Below are the code and all the weights of a small trained network. Each question names an input and a target symbol and asks about switching units off, where a switched-off unit gives its printed mean instead of its output.

import numpy as np


def w(rows, s, z=0):
    codes = np.array(rows[::2]) - 128.0
    scale = np.full(codes.shape[1], s)
    scale[-1] = z or s
    return codes * scale


def f(y):
    return np.maximum(y, 0)


def softmax(a):
    e = np.exp(a - a.max(-1, keepdims=True))
    return e / e.sum(-1, keepdims=True)


def log_softmax(a):
    a = a - a.max(-1, keepdims=True)
    return a - np.log(np.exp(a).sum(-1, keepdims=True))


def net(x, mask):
    ids = ['γεηθλμσφψω'.index(c) for c in x.split()]
    T = len(ids)
    res = E[ids] + P[:T]
    q, k, v = (res @ M[0].T for M in (Q, K, V))
    z = softmax(np.where(np.tri(T) > 0, q @ k.T / 3**0.5, -1e9)) @ v
    res = res + np.where(mask[0], z, O[0][:, -1]) @ O[0][:, :-1]
    y = f(res @ A[0][:, :-1].T + A[0][:, -1])
    res = res + np.where(mask[1:9], y, B[0][:, -1]) @ B[0][:, :-1]
    return log_softmax(res[-1] @ U[:, :-1].T + U[:, -1])


Q, K, V, O, A, B = {}, {}, {}, {}, {}, {}
E = w([
[136,137,140],'γ',
[118,174,74],'ε',
[117,173,74],'η',
[79,111,121],'θ',
[203,42,60],'λ',
[38,87,17],'μ',
[113,154,71],'σ',
[251,65,93],'φ',
[113,183,68],'ψ',
[208,190,150],'ω',
],0.014)
P = w([
[145,187,2],'0',
[150,138,109],'1',
[148,136,119],'2',
[152,128,125],'3',
[156,128,130],'4',
[157,125,134],'5',
[157,120,138],'6',
[154,122,139],'7',
[155,126,136],'8',
[146,130,132],'9',
[145,131,131],'10',
[143,134,127],'11',
],0.011)
Q[0] = w([
[166,249,44],'H1',
[150,102,253],'H1',
[171,123,163],'H1',
],0.013)
K[0] = w([
[174,219,80],'H1',
[108,100,254],'H1',
[197,126,222],'H1',
],0.014)
V[0] = w([
[73,2,90],'H1',
[230,47,225],'H1',
[109,18,152],'H1',
],0.0074)
O[0] = w([
[123,22,67,23],'H1',
[80,254,23,72],'H1',
[95,94,56,2],'H1',
],0.0085,0.0055)
A[0] = w([
[113,136,110,117],'N1',
[169,189,246,92],'N2',
[123,134,121,109],'N3',
[199,108,106,142],'N4',
[121,221,144,254],'N5',
[152,125,31,233],'N6',
[49,20,112,213],'N7',
[191,157,180,102],'N8',
],0.012,0.0055)
B[0] = w([
[150,149,148,129],'N1',
[17,76,99,254],'N2',
[156,120,101,128],'N3',
[186,72,71,177],'N4',
[118,193,188,246],'N5',
[212,143,165,170],'N6',
[100,169,254,177],'N7',
[105,61,94,217],'N8',
],0.0081,0.015)
U = w([
[111,117,73,131],'γ',
[87,65,51,75],'ε',
[87,65,54,75],'η',
[130,116,114,64],'θ',
[146,149,103,81],'λ',
[156,73,170,28],'μ',
[188,47,61,254],'σ',
[255,245,186,180],'φ',
[83,50,102,85],'ψ',
[19,183,191,162],'ω',
],0.0077,0.0059)

Each question gives the input, a string of symbols that net reads in full, and the target symbol t.
The units are the heads (3 rows each of Q, K, V and O) and the neurons (one row each of A and B). Each row of codes is followed by its name. A weight is (code - 128) times the scale printed after its matrix; where a second scale follows, it is the last column's (O, A, B and U).
mask holds one flag per unit, heads first, then neurons. A switched-off unit (its flag False) gives its mean, the last column of its rows in O or B, instead of its output. The means were averaged over made-up inputs and are rounded, as every weight is.
A unit's drop is (log p(t) with every unit on - log p(t) with that unit switched off) / (log p(t) with every unit on - log p(t) with every unit switched off).
The circuit of an input: a set's keep is (log p(t) with only the set's units on - log p(t) with every unit switched off) / (log p(t) with every unit on - log p(t) with every unit switched off). Starting from all 9 units, units are removed one at a time, each time the one whose removal leaves the highest keep (on an exact tie, the one counted first), for as long as the keep stays at least 0.8.
circuit, biggest first: the units of the circuit, biggest drop first
k most important neurons: the k neurons with the biggest drops, biggest first
drop when u is switched off: that unit's drop, to one decimal
input μ η θ, target μ: circuit, biggest first	H1; N2
input σ ω φ σ ω ω φ ω ω φ, target φ: circuit, biggest first	H1; N2
input ψ σ ψ, target ψ: circuit, biggest first	H1; N2; N5
input σ σ μ ψ μ η, target σ: 2 most important neurons	N5; N7
input φ μ μ ω ω θ σ ω ω η, target φ: 3 most important neurons	N2; N8; N6
input σ μ φ γ, target φ: circuit, biggest first	H1; N2
input φ ω ψ φ ω ω λ λ, target φ: 2 most important neurons	N2; N6
input φ ω μ ω φ γ ψ, target φ: 3 most important neurons	N2; N8; N6
input φ ω σ φ ω μ σ, target φ: 3 most important neurons	N2; N8; N6
input μ φ σ η, target μ: drop when H1 is switched off	1.1
input ω φ φ γ, target φ: drop when N8 is switched off	0.3
input φ ω ω ψ λ ε σ ψ ε η, target φ: drop when H1 is switched off	0.5
